[  5  10 -20  -9   5   1  -7 -11 -11 -12   0  -7  -1   4  11  -4 -10  -1
  10   7  -6] => gudi.F
[  9   2  -8  -1   1   3 -10 -11 -10   8  -7  -2  -4   2  -4   0  -1  -4
   0   6  -5] => vebot.E
[  8  12 -19  -4   3   2   1 -16  -9  -4  -1  -8  -5   1  -2   1  -1 -10
   9   7  -2] => vebot.E
[  4   8 -30  -9  -1   3  -6 -13  -7  -5  -1   2 -10   6  11  -7  -7  -6
   9   5   4] => gudi.F
[  6   8 -24 -10   7   7   1  -4 -13 -17  -4  -8 -10   3   8   1  -7  -5
   7   6  -3] => Mif.X
[  7  13 -12  -4  -2  -1   2 -12  -7  -1   5  -3  -6  -3   0   2  -1  -5
   2   5  -3] => vebot.P
[ -4   1 -17  -4   7   4  -2 -10  -6  -4  -3  -5 -10   4  17  -3  -7   0
   3   7  -4] => gudi.F
[  4   8 -12  -3   8  -2  -1  -8  -7   0   6  -3  -3  -1  16  -3  -2   2
   4   4  -4] => gudi.C
[  5   8 -14  -6   0   0  -3 -16  11  -2  -2  -5  -4  -1   1  -1  -4  -7
   1   6   2] => vebot.E
[  6  10 -15  -2   4  -4   1  -9   3 -12   6   0  -7  10  10  -4   1 -12
 -22  17   6] => vebot.P
[  8  16 -14  -5   8  -4  -9 -12   0   3   4  -5  -9  -3  -6   6   8  -9
   6   5  -3] => vebot.E
[ -1   3  -8  -5  12   4   7   4  -2  -4 -13  -3   0   1   4  -1  -3   0
  -2   0   0] => Mif.B
[  1   6 -20  -5   3   4   0   0  -5  -5  -8  -3   1   3   1   5  -5   1
   6   3  -1] => Mif.X
[  8  13 -19  -9  -4  -2  -1  -9  -7  -8   1  -6  -5  -1   1  -2  -4  -8
   9   6  -3] => Fodet.Y
[  3  14 -34  -6  -4   1 -12 -10 -10  -8   2  -5 -10   0   9  -1  -7  -4
   9   3  -9] => gudi.F
[  4  15 -26 -16 -19  -5 -13 -12  -8  -9   4  -8 -11   0   1   0  -9 -13
   9  -4  -4] => vebot.P
[  3   4 -17  -8   4   1   2   0  -6  10  -3   0  -3  -2   9  -2  -9   2
   8   7  -3] => Mif.X
[ -3  -2 -11  -7  17   2   2  -6  -7  -1   4  -9  -2   4   6  -7 -10   2
   2  -1  -3] => gudi.C
[  1  11 -13  -9  -2   5  -1  -1  -7  -5  -6  -1  -8  10   8  -1  -7  -1
   5   3   2] => Mif.X
[ 10  15 -31 -10  -3  -3  -9 -11 -14  -5  -3  -4 -10   5   9   6 -12  -3
   8   7  -7] => gudi.F
[  0  11 -20  -4   5   4   2  -6 -10   0  -9  -2  -1   5  -3   9  -5  -7
   7   6  -1] => Mif.B
[  2   5 -17  -5   3   4   0  -9  -7   4  -5  -3  -5   2  -3   3 -11  -9
   4   1  -3] => Mif.B
[ 12  13  -5   1  14  -3   3  -8 -16  -4   1  -2  -4  -1   1  -2  -3  -1
   0   7   4] => vebot.P
[  3   9 -18  -2   7   2  -6   1  -8  -8  -9  -1  -1   4  11   3 -11   1
   6   4  -1] => Mif.X
[ 4 -1  1 -4  3 -1  2 -6  0  1  4  2 -1 -2  3  0  0 -2 -2  4  0] => vebot.P
[  2   7 -17 -11   6 -21  -7 -17  -8  -5   2  -8  -7   3   4   3   2  -4
  14   2   2] => gudi.C
[  6   6 -25  -8  18   2  -1 -15 -11   0  -5 -10   9  -1  -3  -2  -8  -7
   2   2  -5] => Mif.B
[  5  13 -18  -1   7   2  -5  -9  -8  -6   1  -7  -8  -2  15  -4  -6  -4
   8   3  -1] => gudi.F
[ -3   5 -14  -2   4  11  -2   1  -4 -12  -2  -1  -4   2   7  -4  -6  -2
   7   3   1] => Mif.X
[  0  12 -22  -8   1   4  -5  -9  -8   9   1  -4 -11   3  12  -3 -15  -1
  -5   2 -10] => gudi.F
[ -1  13  -7  -6  -1  -2  -2 -14  -6   4   1   0  -5   0  -7  -1  -1  -9
   3  -6   7] => vebot.E
[  4  11 -10  -9   4  -2   1  -8  -7  -1  -1  -5  -3  -1   2  -1  -4  -1
   2   4  -2] => vebot.P
[  7  21 -31  -7  -5  -3  -6 -21 -11 -15  -2  -5 -11  -2  -5  -6  -5 -16
   8  -1  -1] => vebot.P
[  1   4 -18  -2  14   0  -1  -3  -3  -8   0  -4  -1  -1   8  -4  -5   1
   7  11   1] => Mif.X
[ -2   7 -14  -4  -5   6   3   5 -12 -13  -9  -2  -5   8   2   6  -3  -4
   6  -9  -7] => Mif.X
[ -2   8 -24  -2  16  -3   9  -5   3 -11   0  -3 -11  -1  19  -4  -7  -3
   9  16   8] => gudi.F
[ 10  15 -19  -9   1 -15  -3 -12  -6  -9   2   3  -5  -3  -4  21  -4  -6
   5   1   4] => vebot.P
[  5   9  -4 -11   2   0  -1 -16  -3   0   1   1  -3   0  -2  -2  -8  -3
  -8   9  -2] => vebot.E
[  4   5 -15  -7  -2   4  -4  -8  -6  10  -5  -5  -2   0  -4   3  -4 -10
   0   7  -5] => Mif.B
[ 11  16 -11  -7   4   2   3 -12 -11  -6  -4  -3  -2   2   1   1  -9  -8
   6   6  -3] => vebot.P
[  8  17 -26 -14   2   3  -7  -7 -12 -19   0  -6 -10   1  10  -5 -11  -1
   6   7  -6] => gudi.F
[  0  18 -23 -10 -19  -3 -15  -5  -8  -3  -4  -2 -13   5   9   0 -13  -8
   8 -11   1] => gudi.F
[  3   5 -15  -3   4   1  -9  -5  -5 -10   0   2  -3   1   7  -1  -7   0
   8 -17  -3] => gudi.C
[  2   1 -18  -2  12  10   3  -1   2 -10   0  -6  -6   3  18  -7  -7   2
   3  13  -3] => gudi.F
[ -2  11 -26  -9   2  -1   3   0  -6  -6  -5   0  -6   3   2   4 -11  -8
   7   0  -4] => Mif.X
[ 10  21 -29 -16   0  -9  -6 -21 -19  -1   5  -7  -7   1  -5   2  -9  -5
   7   5   0] => vebot.E
[ 11  20 -28  -7  14   2   0 -17  -5 -11   1  -5  -7  -3   8  -1  -6  -6
  10  14   5] => gudi.C
[  2  18 -29  -7  -2  -5  -6  -6  -7 -23   0  -6 -12   2  25   1  -8  -9
   9  -1  13] => gudi.F
[  3   4 -14  -4  14   3   0 -11  -5   5   2  -2  -2  -3  -1   1  -5  -7
  -1  17   3] => Mif.B
[  4  12 -17  -8  -2  -2  -6 -13  -8  -2   4   7  52   1   7  -4  -6  -9
   6  17  -3] => Fodet.Y
[ -1  12 -25  -7 -12  -4 -12 -10  -8  -8   4  -5 -14   0  25  -3  13  -4
   8   2  -4] => gudi.F

[  2   5   5  -8  -1   0  -8  -2  -4  -7  -1   5  -1 -15  -2  -3   0   6
   1   3   4] => sen.J
[  0  11   1   8  -5  13 -12  -1  -6  -1   1  -2   1  -4   0   1  -2   3
  -1   6   4] => ketam.U
[  1   9   6 -17  -2   5  -9   0  -2   5   0  -1   1 -16  -2  -7  -2   2
   4  -1   1] => sen.J
[  2  11   1   0  -2  13 -10  -4   0  -8   5   3   2 -16  -1   4  -9   4
  -1  12   4] => ketam.W
[  2  15   8  -1  -4  17 -17  -3  -4  -3   4   3   1 -25  -2  -1  -9   8
   0   9   4] => ketam.R
[  9   5   8 -19  -7  22 -16   1   4   7   0   3   3 -18  -6  -2   5   6
  -5  -4  -1] => sen.Q
[  3   5   7   4  -7   9 -17  -3   0  -1   1  -1   0 -15  -2   1  -7   6
  -2  12   2] => ketam.R
[  4   9   6  -1 -14  17 -20  -3   0  -1   1   4   1 -11  -6  -2   1   8
   1   8   0] => ketam.U
[  6   6   5 -26  -9  18 -17   2   3   6   0   1   0 -17  -5 -12   4   3
  -4   1  -2] => sen.N
[  6   6   5 -15  -8  19 -16   1  -1   3   3  -2  -1 -14  -5 -11   3   2
  -4   4  -1] => sen.N
[  2  12   4  10  -3   9 -11  -2  -7  -1   3   3   0 -16   1   1 -10   6
  -3  13   4] => ketam.R
[ -1  18   4  -4 -12  23 -20  -2  -5  -6   2   4   1 -12  -2   1  -4   5
   5   7   6] => ketam.U
[  7   8   7 -20  -4  15  -9   1  -1   9   3   1   3 -19  -4 -12   4   3
   0  -4   1] => sen.Q
[  5   5   4 -20  -3  17 -13  -2  -1   5   4  -4  -1 -15  -6  -9   7   4
  -3   0   0] => sen.N
[  3   9   4  -4  -4  17 -13   0  -3   4   3   0   2 -15   0  -1  -4   3
  -1   6  -8] => ketam.W
[  2  15  12  -6  -4  17 -17  -6  -7   1   5  -2   1 -16  -4  -5  -2   7
   3   6   4] => ketam.U
[  0   3   2 -16  -2   8  -5   1   1   2   2   0  -1 -14  -5  -6   1   1
   0   1   0] => sen.J
[  5   4   7 -23  -6  14 -11   1   2  -1  -1   3  -1 -13  -4  -5   2   4
   1  -4  -1] => sen.Q
[  3   8   5 -14  -2  19 -15  -1  -1   2   2  -2   0 -22  -5  -5   1   8
   0   0   2] => sen.J
[  5   8   2 -16  -1  13 -11   1  -6  13   5  -8  -1 -11  -5 -11   8   1
  -1  -5   1] => sen.N
[  1  15   4  -2  -9  14 -15  -1  -7   1   3  -1   3  -9   0  -2  -7   3
   3   8   3] => ketam.U
[  3  17   8   2  -2  14 -15   0  -7  -3   2   2   0 -20   1  -4  -8   5
  -2   9   5] => ketam.R
[  6   4   4 -16  -3  16 -13   2   0   8   3  -2  -1 -16  -6 -13   6   4
  -6   1  -1] => sen.N
[  5   3   7 -20  -3  16 -10   2   0   9   2  -1   0 -17   1  -8   6   2
  -1  -3   0] => sen.Q
[  4  13   4   3 -10  13 -14  -3  -6   1   1   3   4  -6  -2  -1  -2   5
   4   3   5] => ketam.U

[-7 -4 15 11  6 -9  2  1 -1  1  9 -6  5  3  0 -3 -1 -2  2  1 -7] => S.(78)
[  4   2  11   0   4 -10  -1   2  -3   1   5  -5   0  -8   0   2   4  -1
  -2  -5  -9] => K.(71)
[-16   3   1   7   2 -15 -12  -3  -3   0   1   1   6  11   0   0  -3  -1
  -2   5  -8] => S.(72)
[ 0  2  9 -6  0  0  1  0 -3 -1  3  3  0 -2  1  1 -1 -1 -1 -2  0] => K.(55)
[  0   3  11  -4   5 -10  -4   1  -4   0   9  -9   5  -4   1  -2   2  -2
   1   0  -9] => K.(71)
[  2   4  -2   3   0  -1  -1   7  -2  -2   3  -7 -11   0  -4   6  -3  -9
   5   1  -2] => G.(77)
[ 5  6  7  1  3 -9  1  4 -4 -3  2 -2  6 -4 -1  3 -3 -3  0 -4 -3] => K.(55)
[ 5 -2 14 -7  6 -8  2  0 -1  1  5  4  5 -2 -2  1  2  4 -7 -3 -3] => K.(71)
[ -9  -4   0  14   5  -2 -11   0  -4   1  10  -5  -2   0   1   3   0  -9
   7   0 -13] => G.(65)
[  5   2  -7 -18   1   5  11  12   3  -3   1  -5  -1  -7  -4   3  -2  -9
   4  -3   5] => G.(77)
[ -2   2  -4 -13  -4   2  24   7   1   4  -5   8  -1  -1  -3   2   5 -10
  -2 -11  -1] => G.(65)
[  4  -1   1 -14  11 -12  -3  -1  -3  -3  21  -7  19  -5  -2  -4  -2  -6
   1   4  -1] => K.(71)
[ -4  -2   4  -4  -3   6  -4   6   0   1  -2   1 -13   0   0   5  -2  -5
   5   1  -4] => G.(77)
[ -8   3  -2   9  -5 -10  -9  -3  -3   2   0   3  -2   0   0   2   4  -1
  -3   1 -11] => S.(78)
[ 4  3 -6 -2 -1 -2  0  6  1 -3 -2  2  5 -3 -3  2  0 -5  2  0 -1] => G.(77)
[ 8  6 10 -5  1 -9 -1 -1 -4 -1  4  4  5 -4 -1  2  1  1 -6 -3 -4] => K.(55)
[ -7   0  -7  -8   6  -8   5  -6  -3   3  17 -11   6   3  -1  -7  -1  -6
  -1   3  -2] => S.(78)
[  1   0  -4 -13  -1   8   6   5   2  -2   0  -2  -5  -4   1   4   1  -6
   6  -1   1] => G.(77)
[-12   0   4  -4   0 -14  -5  -9  -2   3   5  -3  -2  18  -2  -1   0  -1
  -7   2  -6] => S.(79)
[10  4  2  0  2 -7 11  1 -4 -4 -4 13 16 -1 -3  1  3  3 -5 -4  2] => K.(58)
[ 8  0  3 -5  0  3 15 18  3 -3  2  3 -7 -5 -4  3  4 -9  7 -4 -3] => G.(80)
[-15  -6   2   5   1 -10  -4   2  -1   6   1   5   1   5   1  -3   2  -2
   0  -3  -9] => S.(78)
[ -7  -1  -8  -2   2 -10  -2  -4  -1   0   3  -1  12   5  -4  -3   1  -3
  -1   2  -4] => S.(78)
[-13   1  -1   8   1 -13  -5  -3  -2   3   4  -5   1   9  -1  -3  -4   0
  -2   7  -3] => S.(72)
[-17   1  -2  -3   4 -14 -11  -9  -2   1   4   0   7  14   2   0   0  -2
  -1   4  -5] => S.(72)
[-11   2  -6   3   3 -12   1  -7  -1  -2   5  -1   9  17   2  -2  -4  -3
   1   6   1] => S.(72)
[  1   5  -2  -7 -10   6  13  11  -3   0 -14   8 -10  -2  -4   4   2  -5
  -2 -10  -1] => G.(77)
[ 7  1  1 -1  1 -2 10  9  0  2 -2  2 -5 -1 -5  4  3 -9  1 -5 -4] => G.(65)
[-10  -1  -6 -10   1  -5   1  -4  -2   3   8  -1   6   4  -1  -3  -1  -3
  -3   3  -2] => S.(78)
[-10   0   0   1   0 -16 -17  -7  -4   5   4  -5   0   2   1  -3   0   1
  -5   3  -8] => S.(79)
[-6 -2  4  0  2  4  5  7 -1  0 -1  2 -6 -4  0  1  2 -5  5 -5 -9] => G.(80)
[ 5  1  5 -6 -1  8 14  6  0  0  1  2 -7 -3 -1  2  3 -7  4 -3 -1] => G.(80)
[ 6  3 14  1 -3 -6  1  2 -3  1  2  1 -2  0 -3  4  0 -1 -4 -1 -5] => K.(55)
[ 0  1 -5 -9 -1  9  8  7  1 -1 -7 10  2 -1 -2  3  0 -6  4 -6 -3] => G.(65)
[-5 -3  0  2  0 -2 -4  0  0  3  6  0  3  0  0 -3  1 -1  1  4 -8] => S.(78)
[ 5  0  1  0  0  3  9  6  3 -3  1  1  1 -1  1  1  0 -4  5  1  2] => G.(80)
[-13  -2   2  -2  -1  -4   2  -4   0   0   6   3  -3   9  -3  -2   0   1
  -2   3  -5] => S.(79)
[ -2   5   1 -13  -3   2   0   6   0  -3  -5   1  -8  -1  -3   7  -1  -8
   5  -2  -2] => G.(80)
[ -9   2  -4   5   5 -11  -6  -9  -3  -1   8  -3   7  10   0  -3  -2   1
  -1   8  -2] => S.(72)
[  0  -2  -3   3   3   9  18  12   1  -4  -2   4   1  -1  -3   3   0 -11
   9  -3   0] => G.(80)
[ 3  3  3 -5  4 -4 -2 -3 -2 -3 10 -1  4 -1  0  1  1 -1  1  2  1] => K.(58)
[  2   3  -1  -5  -4   6  16  10   1   1 -12   9  -5  -5  -4   5   3  -9
  -2 -10  -4] => G.(65)
[ 1 -1  0 -5 -4  8 10  6  0  1 -1  4 -4 -1 -2  4  3 -8  3 -6 -1] => G.(77)
[  1   3  19   4  -6  -3   4   5  -4   4  -8   5  -6  -4  -2   2   2  -1
  -7 -10 -12] => K.(55)
[ -1   0  -7 -10   2  -2   1   8   1  -1   6  -4  -1   0  -3   5  -1 -10
   7   2  -3] => G.(77)
[ -2   0   0  -1   4   2  14   6  -2   2  -1   2   4   0  -1   2   0 -10
   1  -9  -3] => G.(65)
[-14  -1  -4  14  -2 -11  -4  -6  -5   4   3   0  -2   4   2  -2  -1   0
  -4   0  -9] => S.(79)
[-3  3  6 -9  4 -4 -5 -1 -3 -1  4  3  6  0  1  3  1  0  0  0 -3] => K.(58)
